In the rows, zero is written as 128.
Here are made-up elements, facts about them, and rows of numbers that follow some of those facts. Name the element behind each unnamed row.

How the elements are related:
Φ: uses; ξ: belongs to class; θ: is of sort; ε: points at
trodrum Φ: stoklor bipo drifadu
vestu Φ: nutis sistik
stutim Φ: grosar vipas fibeduk pluru ruklur flena
budabak Φ: skagon ramor gikor stavan tragen
fleba Φ: plibror brukol
bagren Φ: brote safi tudre stidri nutron drupli brugran
brutrul Φ: duflal graflasur brope skugus
fotral Φ: plota brinor
brolek Φ: grasugal kidrele fugopo stire samor niros
dulol Φ: flefe pluru
brudrum Φ: sopu triful greke nabul gikor brinor zoplem teklan
bato Φ: stire
leze Φ: kidrele samor
raplek Φ: flefe fibeduk pifu
drasam Φ: simis rufon kagra duflal gikor gravu didriplik
nafipa Φ: triful stavan klobo robrostin
flimape Φ: lasen vebru graflasur nutesan ziklim
kugin Φ: buskek zural babenar muvoska plibror breplem
vese Φ: flefe flitel tudre gages
tazas Φ: giku tudre katran klinu nutesan medrul
pudepu Φ: kliplumok katran sistogur
getis Φ: grosar fasal rabon sistogur flubram
zofla Φ: kugrezo nabul
rures Φ: debre vebru brope
plizek Φ: skudol kazas stire buskek sebas kagra toklik
dubran Φ: klasto giku klostimar klobo brukol drelor
rutram Φ: kazas rufon grugre gomen breplem zoplem skuzum
dretrol Φ: pluru zural brope klefes
steso Φ: skagon kliplumok duflal debre klobo disivus
brere Φ: livetek kugrezo triful vebru rufe gravu kifluru
tridrus Φ: skudol giku grugre gages
kasen Φ: grosar marefle gomen sistogur
kodor Φ: lufis drisil kagra stidri
skemi Φ: grasugal klasto ramor brinor drifadu
brodro Φ: livetek brote ruklur lala flubram
setem Φ: stire kugrezo rosu brugran toklik
[teklan livetek skagon grosar kluda sistogur stutim ziklim stidri brutrul fotral flena zekos kifluru stavan duflal flimape debre lala lasen vitru zofla gragriklal steso klostimar brote simis] ξ e
[drebek samor nutesan vestu stire kugrezo gikor klamaflun triful brinor bagren brolek muvoska bato vigro skugus medrul sistik pluru grasugal fibeduk klogamu drasam tazas vebru gadrogem robrostin plizek rosu sopu dubran stoklor nutron vipas babenar zural fiskodos bipo] ξ a
[toven bigakur sebas drisil nutis budabak fleba buskek klefes leze brope flefe rufon safi kugin ramor katran gravu getis skuzum lufis grugre gages rutram dretrol disivus drenin drelor kasen brugran kodor giku plibror toklik graflasur setem kotom breplem] ξ b
[brosen kidrele rabon klobo klinu rufe dumim flubram grakul fula dulol brudrum repam marefle nabul klasto raplek plota vese klaber ruklur fasal brere tridrus fugopo fotres greke brodro pebrer bitan kliplumok] ξ c
[grutren trodrum zoplem kluzer drupli kagra flitel gomen tragen nafipa pudepu drifadu vobam tudre rures pifu didriplik niros kazas skemi skudol brukol] ξ d
[teklan kugrezo klinu ziklim fleba triful kagra grakul brutrul buskek fula gomen brudrum kifluru grasugal leze klasto duflal kugin tazas lasen robrostin klaber zofla ruklur dubran didriplik nutron drenin klostimar babenar skudol brodro pebrer toklik graflasur setem brukol bitan] θ 919
[drebek nutesan rabon klobo kluzer sebas drisil stutim rufe budabak klamaflun stidri brinor bagren flitel brolek flena muvoska bato nabul safi ramor katran gravu pudepu lala drifadu skuzum lufis grugre rosu sopu fasal disivus kasen niros zural giku fiskodos] θ 708
[samor bigakur stavan fibeduk nafipa rures brote greke kodor skemi plibror breplem bipo] θ 392
[toven grutren gikor kluda dumim drupli vigro medrul flefe klogamu tragen rufon vitru gages rutram brugran kazas] θ 313
[brosen kidrele stire sistogur nutis flubram dulol zekos repam marefle skugus sistik pluru brope raplek drasam plota flimape vese vebru getis pifu dretrol fotres kotom kliplumok] θ 783
[livetek skagon trodrum vestu zoplem grosar fotral klefes debre vobam gadrogem tudre plizek gragriklal stoklor steso brere tridrus drelor fugopo vipas simis] θ 532
samor ε: grugre flubram
nutesan ε: kliplumok
brosen ε: kotom flitel brope
bigakur ε: flubram
kidrele ε: bigakur
grutren ε: samor klinu
livetek ε: stoklor
skagon ε: kotom
rabon ε: kotom
stire ε: rufon
zoplem ε: fasal klogamu samor triful
klobo ε: drisil drifadu
kluzer ε: drenin
kluda ε: lufis
sistogur ε: sebas
drisil ε: grutren
stutim ε: drupli klinu
rufe ε: kugin pudepu stoklor nutron kasen
klamaflun ε: toven
stidri ε: vese brolek klinu
fleba ε: drupli
brinor ε: bigakur
buskek ε: kotom vobam graflasur
fotral ε: toven
klefes ε: niros flubram
brudrum ε: ruklur drisil grugre brinor
zekos ε: drisil
bato ε: kotom stutim
repam ε: flubram
vigro ε: rures repam ruklur bato
stavan ε: simis
medrul ε: safi
nabul ε: vitru
sistik ε: bigakur
grasugal ε: samor
fibeduk ε: klinu
flefe ε: dubran
raplek ε: safi
klogamu ε: brolek sistik
tragen ε: grutren
duflal ε: drebek
flimape ε: grugre
kugin ε: toklik
debre ε: drenin brosen
katran ε: fotres
gravu ε: vigro
pudepu ε: flubram
drifadu ε: kazas sistik
lasen ε: grugre
vobam ε: grugre
vitru ε: bigakur stoklor graflasur
gadrogem ε: muvoska
tudre ε: drebek
skuzum ε: klinu
rures ε: klinu
plizek ε: steso samor
lufis ε: kazas
grugre ε: klinu flubram
ruklur ε: grugre klinu
gragriklal ε: flimape
stoklor ε: rabon
rutram ε: rures
dretrol ε: debre
nutron ε: sistogur
brere ε: niros
kasen ε: vobam
niros ε: lasen
fotres ε: dulol stavan
babenar ε: drifadu
skemi ε: skagon fibeduk brolek
brodro ε: rabon ruklur flubram
pebrer ε: sebas
graflasur ε: kidrele sistik flubram
setem ε: gadrogem
bitan ε: bigakur rufon
kliplumok ε: drisil
bipo ε: graflasur

Named rows:
[138  87 122 165 161 127 132 143 126 121 108 112 130  82 135 145  98 129
 109 141 162 121 113 136 123 110 132 134 125 117 125 144 142 142 112 123
 139 140 126 139 141  95 125 141 159 193]: medrul
[125 148 125 117 159 107 127 121 134 107 115 106 136 138 140 138 137  86
 157 120 155 103 120 131 137 130 141 102 137 129 162 136 125 128 152 101
 160 140 133 159 119 131 170 122 117 131]: fotres
[110 109 134 135 124 130 145 142 123 140 104 110 136 121 133 101 106 140
 103 150 121 126 117 122 113 141 132 148 133 126 126 116 126 155 136 141
 130 122 132 112 133 132  99 141 173 121]: kluzer
[151 105 127 134 132 121 129 162 125 110 154 159 125 137 132 142 144 115
 176 120 124 158 133 140 131 141 137 117 131 119 167 141 127 105 125 106
 146 115 130 172 138 119 165 111  61 156]: triful
[125 137 118 127 136 116 120 128 132 112 153 159 133 137 136 143 128 119
 164 119 174 126 143 135 123 131 152 126 141 115 159 131 121 110 142 106
 164 130 132 155 115  93 175 116 141 138]: brosen
[132 154 165 149 130 123 136 120 132 101 138 142 129 138 126 129 141 103
 147 120 127 144 112 132 124 140 131 154 127 140 178 153 121 111 135 104
 146 108 134 149 122 133 155 125 146 167]: gomen
[117  96 128 149 147 140 141 145 125 136  93 116 138  87 126 132 114 148
  96 167 134 107  98 124 113 106 132 143 120 124 117 121 149 154 121 153
 146 135 130 138 147 131 113 140 181 163]: safi
[146 106 155 153 145 115 133 125 127  94 142 123 127 134 134 133 130 100
 147 107 129 154 118 134 129 139 131 146 131 134 172 162 117 138 123 102
 135 126 129 150 125 115 161 117 103 182]: robrostin
[145 103 158 152 154 115 136 133 129  97 140 134 125 130 141 133 130 103
 160 113 123 168 119 140 130 139 129 138 130 124 169 159 118 122 120 103
 139 130 132 166 125 121 167 114  78 155]: grasugal
[114 107 129 133 122 124 147 136 125 135 113 107 134 109 136 113 108 146
 103 147 119 117 118 130 112 137 129 142 128 120 132 114 141 149 134 142
 133 130 135 127 136 138  93 138 167 122]: gravu
[120 109 112 132 132 110 142 140 123 137 123  99 132 102 145 126 101 143
 109 154 130 109 114 133 114 126 135 126 130 114 128 113 141 136 123 149
 138 149 139 145 131 137  87 142 151 121]: klobo
[114 124 131 128 130 118 140 142 129 122 117 115 135 119 134 118 111 126
 127 140 129 112 117 132 119 138 128 140 126 125 138 120 136 133 134 129
 137 130 134 133 133 125 111 141 164 129]: kazas
[118 113 112 122 127 120 136 159 120 144 135 120 131 123 139 124 117 141
 129 141 138 118 128 128 119 133 142 116 135 110 138 108 132 117 130 131
 150 137 134 142 128 122 116 129 139 118]: dumim
[127 169 154 132 136 130 129 141 127 124 152 158 131 141 127 135 144 110
 160 125 134 133 123 133 128 141 143 129 140 125 172 136 118 106 127 109
 164 111 133 157 117 128 163 118 105 149]: drenin
[128 128 120 132 138 117 117 136 130 116 154 162 132 139 135 136 133 122
 169 119 172 127 137 129 122 134 153 124 145 114 162 130 119 104 143 100
 163 133 135 155 117  98 170 113 134 134]: repam
[116 151 143 135 134 129 141 136 121 147 114 105 136 122 136 117 116 126
 117 139 127 117 108 121 124 143 133 131 138 130 140 117 121 149 123 128
 145 124 132 131 114 137 130 132 154 121]: kodor
[117 150 134 133 130 128 137 160 123 155 118 119 136 124 136 117 108 126
 125 149 131 123 118 124 127 146 133 127 137 126 144 104 125 142 114 137
 144 119 132 135 119 130 127 139 145 108]: nafipa

Rows to name:
No name comes twice in this set of rows, the named rows included.
[128  60 114 141 102 117 139 144 115 155 119  93 123 130 143 107 101 157
 116 150 118 165 125 129 114 162 127 151 138 127 122 118 115 149 132 139
 116 130 135 108 138 114  96 131 134 115] : klamaflun

Now the same elements, written a new way:
Known rows:
[110 144 148 149  82 145 158 122 154 112 117 159  88 152 134 162  96 138
 126  80  87 143 118  90  66 177 128 116 110 148 138 126]: pebrer
[110 126 136 137 113 145 149 109 180 122 125 155  80 146 155 138  99 131
 138  74  96 134 128  90 149 173 117 121 117 142 133 135]: fiskodos
[119 170 172 186  63 142 170 106  65  96 122 231 108 163 110 121  94 153
 109 137  75 158 121 108  66 176 112 104 155 117 177 115]: plizek
[116 132 173 169  63 142 156 123 151 113 120 182  73 158 137 171 116 168
 120 116  85 141 102  92  74 175 118 115 103 131 132 111]: brodro
[107 145 162 135 120 156 170 101 168 127 119 162  91 135 149 157 114 127
 122  63  99 154 148  85 120 167 101 115 119 133 131 144]: samor
[100 124 177 158  92 154 149 106 182 133 129 187  69 137 161 137 126 154
 123 111  93 142 129  99 169 170 114 116 114 125 121 117]: pudepu
[100 141 188 121 125 154 163 109 211 146 114 163  91 140 168 145 110 114
 114  62  98 152 126  82 153 170 114 114 125 134 139 118]: brinor
[119 136 175 130 111 155 154 116 181 141 109 170  80 149 170 142 115 144
 118  75 102 133 138  88 162 174 110 121 114 132 131 118]: nutesan
[117 106 187 145 118 151 134 112 156 109 133 184  80 147 156 135 113 160
 102 130  77 133 144  73 102 164 114 127 124 120 141  94]: flimape
[114 142 152 144 102 152 151 108 146 115 121 174  91 151 139 133  92 130
 131  86  96 139 134  99 108 176 126 113 129 135 146 117]: klogamu
[151 179 138 168  67 157 159 108  13 121 104 232  91 165 139 129  57 145
 110  97  96 141 150 105  55 186 104 106 161 127 168 108]: grosar
[120 144 161 138 110 144 170 121 146 138 105 173  92 149 165 132 116 144
 131  77 106 167 123  88 137 168 100 117  94 155 136 146]: breplem
[ 96 137 168 158  96 142 168 105 164 123 128 185  83 137 156 105 122 139
 121 110  77 152 117  93 193 166 107 120 142 134 133 150]: nafipa
[123 145 157 143  98 151 152 108 120 132 112 189  82 152 162 134  89 135
 115  86  89 135 136  88 133 174 105 116 135 126 150 114]: ziklim
[118 131 175 137 104 155 156 114 188 132 103 171  91 145 161 170 130 143
 124  73  99 173 141  88 117 165 103 123  69 145 129 108]: grugre
[112 149 165 140  94 146 164 109 164 129 112 187  98 152 157 140  96 132
 114  83  85 152 132  91 135 169 106 119 140 136 153 123]: robrostin
[109 140 161 155  99 139 151 106 127 121 121 184  88 149 152 124  97 135
 112 104  69 143 117  84 145 168 104 115 137 120 156 117]: zofla

Which element is each row?
No name comes twice in this set of rows, the named rows included.
[137 145 164 154  61 158 157 127 143 111 101 175  85 158 148 192 114 152
 117  78  94 147 135  91  70 178 113 124 106 145 128 103] : ruklur
[130 116 170 160  96 152 127 112 123 113 128 166  61 145 153 122 130 143
 128 108  86 124 116  91 176 176 111 119 110 121 130 105] : stutim
[146 177 140 174  57 153 166 111  31 112 106 233  96 170 131 134  66 158
 120 104 104 145 143 115  54 184 111 108 162 132 165 112] : vipas
[ 86 140 177 157 105 145 167 106 164 120 134 174  90 132 143 101 128 129
 119 107  74 150 121  90 188 167 115 117 135 135 136 151] : skemi
[119 178 141 165  49 141 185 118  86 105 105 204 116 163 121 166  63 132
 109  93  76 170 124  95  16 178 116 110 157 147 172 130] : fugopo
[104 153 167 133 108 152 166 107 173 131 112 178 105 148 147 139 100 119
 112  70  85 153 142  88 117 170 114 117 135 133 152 122] : grasugal
[101 133 148 139 111 155 149 108 179 130 126 166  81 136 153 120 112 132
 137  82  93 131 144  94 167 175 127 119 123 142 124 128] : kluzer
[118 178 125 176  65 159 168  99  54 105 119 224 109 151 109 128  73 143
 117 107  86 154 168 115  47 180 122 110 157 131 161 122] : vobam
[110 139 186 130 116 145 160 122 186 145 103 167  97 151 166 142 122 140
 122  76  98 161 129  84 139 168 108 119  85 149 137 116] : gravu
[111 151 170 133 125 154 166 111 133 140 114 168  84 136 161 127 112 124
 107  70  87 142 134  77 158 170  99 113 126 126 142 141] : stavan
[103 147 164 132 122 149 170 109 163 133 121 158  90 138 148 131 112 121
 124  68  96 145 131  84 142 170 111 115 131 137 137 147] : bipo

The same elements again, as new rows of numbers:
Known rows:
[150 131 121 138 127 140 128 160 101 100 114 180 100 163 126  92 132 128
 104 177 146 117 144 139 146 151 115 117 132 143 147 113 106  89 113]: greke
[137 162 106 111  96 138  94 145 113 130 119 182 107 105 158 108 126 128
 124 102 156 122 128 126 142 166 123 122 130 117 123 132 109 112 106]: teklan
[138 114  79 132 128 141  75 139  81 136 134 134 129 154 133 147 102 150
 120  51 151 179  82 146  86 148 175 126  77  88 138  70 142 103 135]: brutrul
[144 132 131 131 128 133 141 151 122 100 121 168  97 143 127  95 144 120
 105 166 140 116 155 132 144 140 110 124 125 140 141 119 105 103 119]: klaber
[142 138 129 131 144 118 169 138 171 124 111 131  91 102 114 113 172  96
  92 142 119 151 156 119 133 102 108 156 114 127 135 146 144 142 110]: marefle
[108 155 136 137 123 116  95 101 131 138 119  92 140 158 117 148  98 102
 161 148 104  67 134 152 156 112 147 104 169 154 116 145 114 135 144]: sopu
[143 115 125 120 150 128 164 128 175 122 105 127 108  92 123 107 176 102
 101 159 136 164 138 100 131  96  79 155 130 137 111 145 139 146  98]: kidrele
[171 114 185 147 110 117  97  97 142 130 148 129 113 146 114 141 124  55
 177 208 127  93 137 150 132 126 108 131 142 142 122 162  96 136 146]: niros
[107 100 120 126 142 114 174 124 147 152 121  79 159 120 118 160 129 148
 126  56  98 202  95 112  74  88 163 166  77 118 133 104 191 123 142]: getis
[116 165 177 127  99  95  78 118 127 142 139 109 107 121 119 181 105  81
 165 140 103  76 124 161 163 134 150 107 142 165 129 130 137 113 126]: katran
[125 144 106 132 110 152 138 151 104 121 113 168 132 144 140 100 124 157
 129 133 132 106 125 125 143 154 128 120 145 149 137 126 112  85 111]: bigakur
[125 143 139 148 117 122  72 102 126 148 125 105 118 152 112 146  99  89
 162 134 115  81 128 165 153 128 142 108 161 140 112 142 109 135 145]: ramor
[107 158 136 154 127 120 106  97 125 125 117  73 164 144 117 133  96 112
 163 137  95  75 128 157 135 127 165 118 169 160 113 157 100 140 155]: nutesan
[141 135 133 133 122 130 155 153 128  97 128 156 107 144 132  93 138 121
 113 158 130 123 161 131 131 137 119 136 116 152 146 123  97  86 132]: ruklur
[146  97 199  86 142 144 155 141 146 104 217 169  92 105 146 119 157 165
 118 148 168  99 207 104 139 136  69 102 104  60 162 141  78 182 156]: kazas
[172 122 142 153 120 135 153 126 148 135 115 165 104 126 116 122 167  81
 132 176 120 138 131 124 113 105 118 164 127 124 149 165 149 144 102]: vobam
[129 156 140 157 120 125  80 102 125 134 122  95 139 132 118 132  99  94
 161 132 117  91 117 165 142 137 148 115 162 150 106 152  91 140 141]: gravu

Rows to name:
No name comes twice in this set of rows, the named rows included.
[100  91 104 128 147 130 154 139  91 125 123 100 189 182 123 150  95 196
 131 102 115 155  90 113  87 129 168 122 105 136 139  73 159  86 144] : tazas
[145 140 123 142 153 133 160 130 162 119 108 127  80 109 105 109 170 103
  94 127 120 156 153 127 117 100 126 157 117 111 139 146 138 152 107] : kliplumok
[100 123 147 100 125  90 167 171 124 144 194 181  97  78 178 132 109 226
  73 120 127 121 201 131 213 178  75  61 101  75 102 143 119 233 137] : toven
[107 123 101 132 117  95 117  97 137 196 116 138 131 235 128 120  82 120
 160 146  96  75 157 163 168 103 108 105 168 133  77 141 131 160 190] : muvoska
[117  83 101 117 136 136 133 136  99 128 128 120 174 156 125 142 106 176
 141  97 136 176  86 119  94 129 141 120 100 126 127  81 146  83 138] : kugin
[136 170 136 129  86 112  63  97 146 134 135 113 129  99 146 139 102  69
 168 115 128 103 120 155 134 142 137 131 139 156  91 154  78 129 141] : stidri
[118 148 146  89 120 147 129 141 140 102 202 143 117  39 175  98 138 180
 105  62 170 115 185 118 146 174 104 112 108  72 130 156  45 187 156] : kluda
[177  72 115 168 152 151 106 146  64 107 144 147 134 213 100 136 112 140
 131 145 143 174  94 147  70 133 169 127  77  89 170  77 153  89 147] : rures
[102 127 159  81 145 148 144 149 133 120 197 141 104  96 148 109 141 195
 115  79 155  91 197 116 161 150  91  84 124  62 151 134  86 176 153] : rufon
[109 151 101 138 137 138 153 126 139 139  81 113 141 124 119 120 140 136
 121 121 102 119 118 109 129 100 142 141 166 141 134 151 161 135  98] : stoklor
[129  89 112 156 151 121  45  98  95 151 135  59 151 189  88 178  78 117
 166  98 124 139  76 174 106 124 173 100 118 108 116  83 148 128 161] : budabak
[141 104  53 163 123  81 108 139 110 173  93 143 145  94 149 168  94 151
  74  96 123 247  63 138 135 149 141 125  72 104  61 109 201 196  93] : fotral
[106 142 147 125 121 113 104  95 132 138 119  89 151 146 121 150  98 111
 167 156 103  70 123 142 150 119 130 107 179 169  99 144 115 130 140] : rosu

